[[137 137 139 113]
 [138 126 131 104]
 [109 127 135 105]] 131

[[133 136 133 154 156 151 151]
 [105 110 124 142 118 116 116]
 [148 118 124 112 133 153 153]] 116

[[117 119 136 139 123 137 116]
 [118 141 108 113 117 139 148]
 [134 131 140 109 127 154 131]] 139

[[118 112 136 140 133 139 115]
 [106 137 118 140 130 138 132]
 [141 127 139 121 130 124 153]] 138

[[142 117 144 120]
 [121 126 131 147]
 [121 118 104 130]] 131

[[156 139 141 139]
 [152 145 139 140]
 [142 144 146 142]] 139

[[127 132 130 126 129 114]
 [115 136 158 117 100 128]
 [125 135 151 126 108 133]] 100

[[118 122 130 105]
 [128 100 119 122]
 [126 154 134 126]] 119
---
[137 150  99 104 133 138 135]	133

[ 98 116 111 119 139]	116

[100 129 132 147]	132

[113 100 112 120 141]	113

[[125 142 134 130 111]
 [124 138 139 145 116]
 [122 123 128 158 124]]	122

[[122 131 123 125 106]
 [126 114 121 113 126]
 [118 118 134 127 134]]	114

[[136 136 149 115]
 [132 116 133 135]]	132

[136 103 112 121 155]	121
---
[135 126 127 104] result: 126

[[141 127 137 116 129]
 [124 112 134 114 138]
 [136 105 138 116 130]] result: 105

[136 144 130 134 150] result: 144

[152 139  99 111] result: 139

[128 104 128 128 110 129 121] result: 104

[[131 105 130 133 130 128]
 [124 140 125 129 125 142]
 [126 148 126 124 126 128]] result: 148

[[129 125 151 123 155 105]
 [155 119 112 122 141 113]] result: 119

[149 117 120 152 108] result: 117

[134 125 137 130 150] result: 125

[125 100 134 130] result: 100
---
[[142 138 104 120 124]
 [120 123 124 137 127]
 [120 122 124 136 127]] -> 136

[[124 106 125 127]
 [123 155 122 125]
 [125 110 125 124]] -> 125

[[130 136 139 113 124]
 [150 126 131 122 126]
 [117 129 130 138 130]] -> 138

[[130 126 118 129]
 [149 139 135 103]
 [131 130 126 129]] -> 126

[[123 113 136 106 144 116]
 [122 109 134 103 145 109]
 [121 109 134 102 147 108]] -> 147

[[126 141 145 127 111]
 [130 110 143 110 127]
 [123 102 120 122 122]] -> 122
---
[[138 143 135 118 100 119 130]
 [122 118 119 143 156 150 127]] => 118

[152  99 131 141 124 103] => 141

[127 118 153 130 142 123 133] => 130

[114 144 137 154 134 134 121] => 154

[122 105 126 118] => 118

[111 115 120 125 149 127] => 125
---
[[143 127 135 106 129]
 [127 119 127 142 131]
 [126 140 124 142 113]] ans = 131

[[138 130 103 155]
 [133 130 121 137]
 [138 137 123 123]] ans = 137

[[105 138 128 132 155]
 [119 140 130 155 129]
 [144 145 129 143 137]] ans = 129

[[138 114 110 124 134 115]
 [151 115 145 151 129 145]
 [124 133 140 127 128 139]] ans = 145

[[115 122 129 132 120 112 132]
 [133 138 139 130 146 117 124]
 [131 116 123 120 147 107 122]] ans = 124

[[151 132 139 130 136 141]
 [132 126 111 142 118 117]
 [118 116 149 132 134 129]] ans = 117

[[138 144 131 141]
 [138 138 129 146]
 [134 129 150 121]] ans = 146

[[128 125 127 128 132 158 136]
 [117 114 132 149 117 129 130]
 [117 122 147 145 115 113 117]] ans = 130

[[153 130 107 131]
 [156 123 118 124]
 [105 112 153 120]] ans = 124

[[134 120 103 120 108]
 [104 128 119 112 104]
 [124 114 130 114 136]] ans = 104
---
[[129 125 133 126 130 127]
 [150 121 125 131 119 130]] -> 119

[[129 126 134 119 130 129 138]
 [142 150 136 122 145 129 120]] -> 129

[[149 118 133 144 129 118]
 [120 139 138 123 142 105]] -> 142

[[130 138 138 132]
 [134 138 150 137]] -> 150

[[139 119 152 131 112]
 [120 123 119 127 124]] -> 127

[[134 120 132 134 122]
 [122 127 142 125 100]] -> 125

[[149 120 140 125 134 139 123]
 [116 134 137 117 127 119 121]] -> 119
---
[113, 140, 105, 103] out 105
[110, 158, 115, 128, 120, 126, 140] out 126
[104, 145, 146, 153] out 146
[154, 150, 127, 123, 117, 140] out 117
[116, 149, 115, 126, 146] out 126
[131, 144, 105, 148, 137, 125] out 137
[110, 120, 105, 120, 108] out 120
[129, 127, 139, 104, 121, 123, 125] out 123
[102, 116, 138, 146] out 138
[116, 122, 108, 116, 121, 111, 155] out 111
---
[105 134 142 119 129] => 105
[151 141 132 123 153] => 151
[156 115 132 128 116] => 156
[139 124 150 109 146] => 139
[118 121 118 101 104] => 118
[110 142 139 105 111] => 110
---
[[112 110 105 140]
 [131 104 122 137]
 [119 103 104 155]] → 140

[[130 122 125 156 135 119]
 [103 134 136 131 146 140]
 [135 100 121 155 117 128]] → 119

[[140 147 136 117 120 128 132]
 [115 119 131 147 102 125 103]
 [137 142 141 140 113 123 155]] → 132

[[102 132 127 137 126 123 124]
 [ 98 112 135 125 125 128 132]
 [100 111 139 125 124 126 134]] → 124

[[106 127 128 126 129 144 112]
 [154 130 128 130 126 109 147]
 [149 129 128 130 127 113 143]] → 112

[[153 119 135 124 129 130 121]
 [147 121 142 128 129 117 132]
 [121 133 122 129 119 125 138]] → 121
---
[[138 114 121 131 109 142]
 [113 129 127 141 128 102]] → 142, 113

[116 114 108 139 154 128] → 128, 116

[[147 156 141 119 109 131]
 [144 120 119 125 134 123]
 [120 113 139 139 125 128]] → 131, 120

[110 118 104 143 130 136 120] → 120, 110

[[143 141 134 137 152]
 [146 142 143 134 149]] → 152, 146

[125 101 156 111 138] → 138, 125

[124 121 135  98] → 98, 124

[135 117 135 103 139 126] → 126, 135

[150 132 155 149 157] → 157, 150

[113 134 127 152 124 116 120] → 120, 113
---
[[128 117 141 110 142]
 [147 125 104 141 127]
 [136 122 138 140 129]] yields 138

[156 156 121 100 126] yields 121

[123 148 142 139 102] yields 142

[[143 120 128 137 101]
 [123 133 142 114 109]] yields 142

[[154 131 121 127 129]
 [106 130 130 122 124]
 [152 127 122 133 124]] yields 122

[125 139 126 143 151] yields 126
---
[[133 137 123 141 106]
 [135 115 145 133 126]] out 135

[[146 134 122 125]
 [111 155 138 148]] out 125

[[139 155 154 136 131 131 130]
 [134 139 154 130 133 130 132]] out 154

[121 127 133 112 125 106] out 127

[[131 136 116 106]
 [134 119 133 133]
 [113 143 148 110]] out 133

[155 151 123 115 118] out 155

[122 141 134  99 119 136 137] out 134

[137 130 138 141 105] out 137
